Here is a tiny trained network, its code and every weight. The questions are about switching its units off for an input and a target symbol, where a switched-off unit gives its printed mean instead of its output.

import numpy as np


def w(rows, s, z=0):
    codes = np.array(rows[::2]) - 128.0
    scale = np.full(codes.shape[1], s)
    scale[-1] = z or s
    return codes * scale


def f(y):
    return np.maximum(y, 0)


def softmax(a):
    e = np.exp(a - a.max(-1, keepdims=True))
    return e / e.sum(-1, keepdims=True)


def log_softmax(a):
    a = a - a.max(-1, keepdims=True)
    return a - np.log(np.exp(a).sum(-1, keepdims=True))


def net(x, mask):
    ids = ['ΔΘΠαβεη'.index(c) for c in x.split()]
    T = len(ids)
    res = E[ids] + P[:T]
    u = 0
    for l in range(3):
        q, k, v = (res @ M[l].T for M in (Q, K, V))
        z = softmax(np.where(np.tri(T) > 0, q @ k.T / 4**0.5, -1e9)) @ v
        res = res + np.where(mask[u], z, O[l][:, -1]) @ O[l][:, :-1]
        u += 1
        y = f(res @ A[l][:, :-1].T + A[l][:, -1])
        res = res + np.where(mask[u : u + 4], y, B[l][:, -1]) @ B[l][:, :-1]
        u += 4
    return log_softmax(res[-1] @ U[:, :-1].T + U[:, -1])


Q, K, V, O, A, B = {}, {}, {}, {}, {}, {}
E = w([
[136,223,5,76,91,104,50],'Δ',
[17,164,105,81,154,210,183],'Θ',
[126,172,166,170,216,36,110],'Π',
[99,133,202,150,159,92,57],'α',
[215,236,168,188,99,207,116],'β',
[123,116,209,169,104,230,76],'ε',
[116,154,120,191,163,69,147],'η',
],0.015)
P = w([
[140,89,159,64,123,117,153],'0',
[191,78,84,120,79,128,69],'1',
[151,65,118,141,90,125,75],'2',
[128,71,130,149,111,118,70],'3',
[115,88,134,155,111,125,54],'4',
[94,84,137,164,140,134,85],'5',
[101,106,124,149,167,128,71],'6',
[107,127,95,162,162,161,94],'7',
[89,131,125,131,206,132,81],'8',
[94,130,101,130,247,149,111],'9',
[103,187,75,125,223,150,93],'10',
[64,159,120,111,216,144,134],'11',
],0.012)
Q[0] = w([
[68,167,213,185,113,187,111],'0.h1',
[155,130,126,216,255,176,80],'0.h1',
[214,117,45,124,230,169,47],'0.h1',
[117,92,135,90,111,129,184],'0.h1',
],0.0063)
K[0] = w([
[5,213,116,239,183,81,84],'0.h1',
[78,179,160,212,255,189,121],'0.h1',
[58,239,136,55,210,113,163],'0.h1',
[131,137,236,123,84,58,196],'0.h1',
],0.004)
V[0] = w([
[122,82,204,55,101,18,167],'0.h1',
[143,84,82,125,133,184,111],'0.h1',
[90,160,143,129,161,74,216],'0.h1',
[159,147,121,68,50,139,254],'0.h1',
],0.0065)
O[0] = w([
[189,7,122,67,124,108,164,3],'0.h1',
[87,139,135,250,2,141,132,160],'0.h1',
[116,124,121,195,197,31,167,88],'0.h1',
[56,2,158,163,144,105,136,27],'0.h1',
],0.0087,0.0044)
A[0] = w([
[254,180,155,100,106,104,128,194],'0.n1',
[193,148,202,202,166,50,81,253],'0.n2',
[160,165,111,186,187,166,102,216],'0.n3',
[85,186,50,65,151,130,36,214],'0.n4',
],0.0072,0.0021)
B[0] = w([
[137,79,212,148,175,171,247,163],'0.n1',
[185,126,102,243,20,163,156,182],'0.n2',
[130,151,190,122,122,60,103,214],'0.n3',
[2,99,63,74,129,186,152,246],'0.n4',
],0.0099,0.013)
Q[1] = w([
[145,118,14,215,173,210,103],'1.h1',
[112,142,99,82,94,194,220],'1.h1',
[111,178,184,254,19,113,88],'1.h1',
[220,139,87,35,114,74,197],'1.h1',
],0.0059)
K[1] = w([
[118,111,146,113,211,151,147],'1.h1',
[110,45,132,123,139,81,166],'1.h1',
[91,253,110,149,181,124,94],'1.h1',
[144,57,119,130,100,152,118],'1.h1',
],0.0075)
V[1] = w([
[169,188,133,191,2,118,157],'1.h1',
[176,96,225,139,153,92,164],'1.h1',
[101,117,62,189,69,99,74],'1.h1',
[175,202,48,131,95,106,112],'1.h1',
],0.0074)
O[1] = w([
[42,151,113,126,68,96,174,72],'1.h1',
[1,81,215,105,117,93,207,2],'1.h1',
[116,117,144,3,135,215,193,94],'1.h1',
[106,149,55,156,77,73,147,7],'1.h1',
],0.0081,0.0065)
A[1] = w([
[78,171,149,170,148,140,126,127],'1.n1',
[250,118,158,226,103,125,63,252],'1.n2',
[119,110,89,60,154,177,110,174],'1.n3',
[68,142,127,151,95,119,163,79],'1.n4',
],0.011,0.0026)
B[1] = w([
[222,156,135,119,47,194,66,202],'1.n1',
[98,29,73,151,168,129,29,250],'1.n2',
[168,62,226,254,238,159,177,205],'1.n3',
[249,185,66,172,126,200,113,173],'1.n4',
],0.0063,0.022)
Q[2] = w([
[165,208,167,179,177,191,177],'2.h1',
[47,74,60,77,188,141,225],'2.h1',
[254,65,141,40,82,73,143],'2.h1',
[158,71,186,122,114,147,75],'2.h1',
],0.0066)
K[2] = w([
[131,183,154,28,129,53,149],'2.h1',
[149,9,177,145,108,131,255],'2.h1',
[93,138,57,89,66,144,128],'2.h1',
[81,161,119,172,148,59,133],'2.h1',
],0.0076)
V[2] = w([
[170,161,112,132,59,184,112],'2.h1',
[171,91,163,139,178,183,125],'2.h1',
[63,120,254,50,78,116,75],'2.h1',
[197,198,198,161,68,77,95],'2.h1',
],0.0075)
O[2] = w([
[163,200,141,185,160,141,149,160],'2.h1',
[159,188,133,41,96,4,110,249],'2.h1',
[203,39,72,90,116,83,60,75],'2.h1',
[111,149,104,187,95,92,1,117],'2.h1',
],0.0092,0.02)
A[2] = w([
[172,176,122,127,198,187,96,229],'2.n1',
[104,151,234,182,218,159,158,138],'2.n2',
[117,170,158,204,59,121,80,240],'2.n3',
[79,140,253,130,119,141,218,6],'2.n4',
],0.0064,0.0025)
B[2] = w([
[159,92,136,130,198,154,167,252],'2.n1',
[89,85,78,74,64,38,140,205],'2.n2',
[104,125,165,103,118,86,153,229],'2.n3',
[60,100,11,146,134,82,77,151],'2.n4',
],0.012,0.021)
U = w([
[233,98,27,196,152,141,207,96],'Δ',
[67,86,99,199,110,148,183,169],'Θ',
[108,136,75,155,125,56,144,56],'Π',
[149,83,193,95,139,113,241,253],'α',
[72,219,160,98,108,85,85,97],'β',
[245,224,20,62,82,73,80,133],'ε',
[71,110,104,253,211,86,39,102],'η',
],0.0054,0.0044)

Each question gives the input, a string of symbols that net reads in full, and the target symbol t.
The units are the heads (4 rows each of Q, K, V and O) and the neurons (one row each of A and B). Each row of codes is followed by its name. A weight is (code - 128) times the scale printed after its matrix; where a second scale follows, it is the last column's (O, A, B and U).
mask holds one flag per unit, layer by layer, with each layer's heads first. A switched-off unit (its flag False) gives its mean, the last column of its rows in O or B, instead of its output. The means were averaged over made-up inputs and are rounded, as every weight is.
A unit's drop is (log p(t) with every unit on - log p(t) with that unit switched off) / (log p(t) with every unit on - log p(t) with every unit switched off).
The circuit of an input: a set's keep is (log p(t) with only the set's units on - log p(t) with every unit switched off) / (log p(t) with every unit on - log p(t) with every unit switched off). Starting from the 12 units with the biggest drops (on a tie, the unit counted first), units are removed one at a time, each time the one whose removal leaves the highest keep (on an exact tie, the one counted first), for as long as the keep stays at least 0.8.
circuit, biggest first: the units of the circuit, biggest drop first
top k neurons: the k neurons with the biggest drops, biggest first
k most important neurons of layer l: the k neurons of layer l with the biggest drops, biggest first
input Θ Θ Θ Δ Δ η Θ β β, target β: top 3 neurons => [1.n3, 0.n3, 2.n3]
input ε Θ β Δ β Δ β Θ ε η, target ε: circuit, biggest first => [1.h1, 1.n3]
input Π Π β Θ, target β: circuit, biggest first => [0.n2, 0.h1, 0.n4, 2.h1]
input Π α η Δ, target β: circuit, biggest first => [0.n2, 2.h1, 0.n4]
input ε Θ α Π Δ, target Δ: most important neuron of layer 0 => [0.n4]
input Θ β α, target β: top 2 neurons => [0.n4, 2.n1]
input Θ Θ Θ Θ ε η, target ε: top 2 neurons => [0.n2, 1.n3]
input ε Θ β Θ Θ Δ Θ Δ, target Δ: top 3 neurons => [1.n3, 0.n4, 0.n3]
input Θ Π Θ Π Θ β Θ β Θ Θ Θ ε, target η: circuit, biggest first => [1.n2, 1.h1, 0.n2]
input β Δ α Θ Θ Θ, target η: circuit, biggest first => [0.n4, 2.h1]
input β Θ Δ Θ Θ Δ β, target Δ: circuit, biggest first => [0.n2, 2.h1]
input Π β β Π, target β: circuit, biggest first => [1.h1, 2.n1]
input Δ η η β α β Θ α Δ Θ Δ β, target Δ: circuit, biggest first => [1.h1, 2.h1]
input Δ β Θ Π β Θ ε α Δ β Π, target β: top 3 neurons => [1.n3, 0.n3, 2.n3]
input ε β α ε Θ Θ Θ Δ Θ Π α, target Π: top 3 neurons => [2.n2, 0.n4, 0.n2]
input β Θ β Θ Θ β β α Θ β, target η: top 3 neurons => [1.n2, 0.n3, 0.n2]
input α Θ Θ Π α Θ Θ ε Π, target ε: circuit, biggest first => [1.n3]
input Θ Θ ε ε, target ε: circuit, biggest first => [1.h1, 1.n3]
input Δ η β, target Θ: circuit, biggest first => [2.h1, 1.h1]
input α Θ Δ Π β, target Π: top 2 neurons => [1.n3, 0.n4]
input η Θ ε α Θ Θ α α, target α: circuit, biggest first => [1.n2, 2.n4]
input Θ Δ Θ Δ η, target Δ: circuit, biggest first => [1.h1, 0.n4, 2.h1]
input β β Θ Δ α Θ Θ Θ, target η: 3 most important neurons of layer 0 => [0.n4, 0.n1, 0.n2]
input α Θ Θ β Δ Δ α β Θ, target ε: 2 most important neurons of layer 1 => [1.n4, 1.n1]
input α α Θ α β, target α: top 3 neurons => [0.n1, 0.n3, 2.n4]
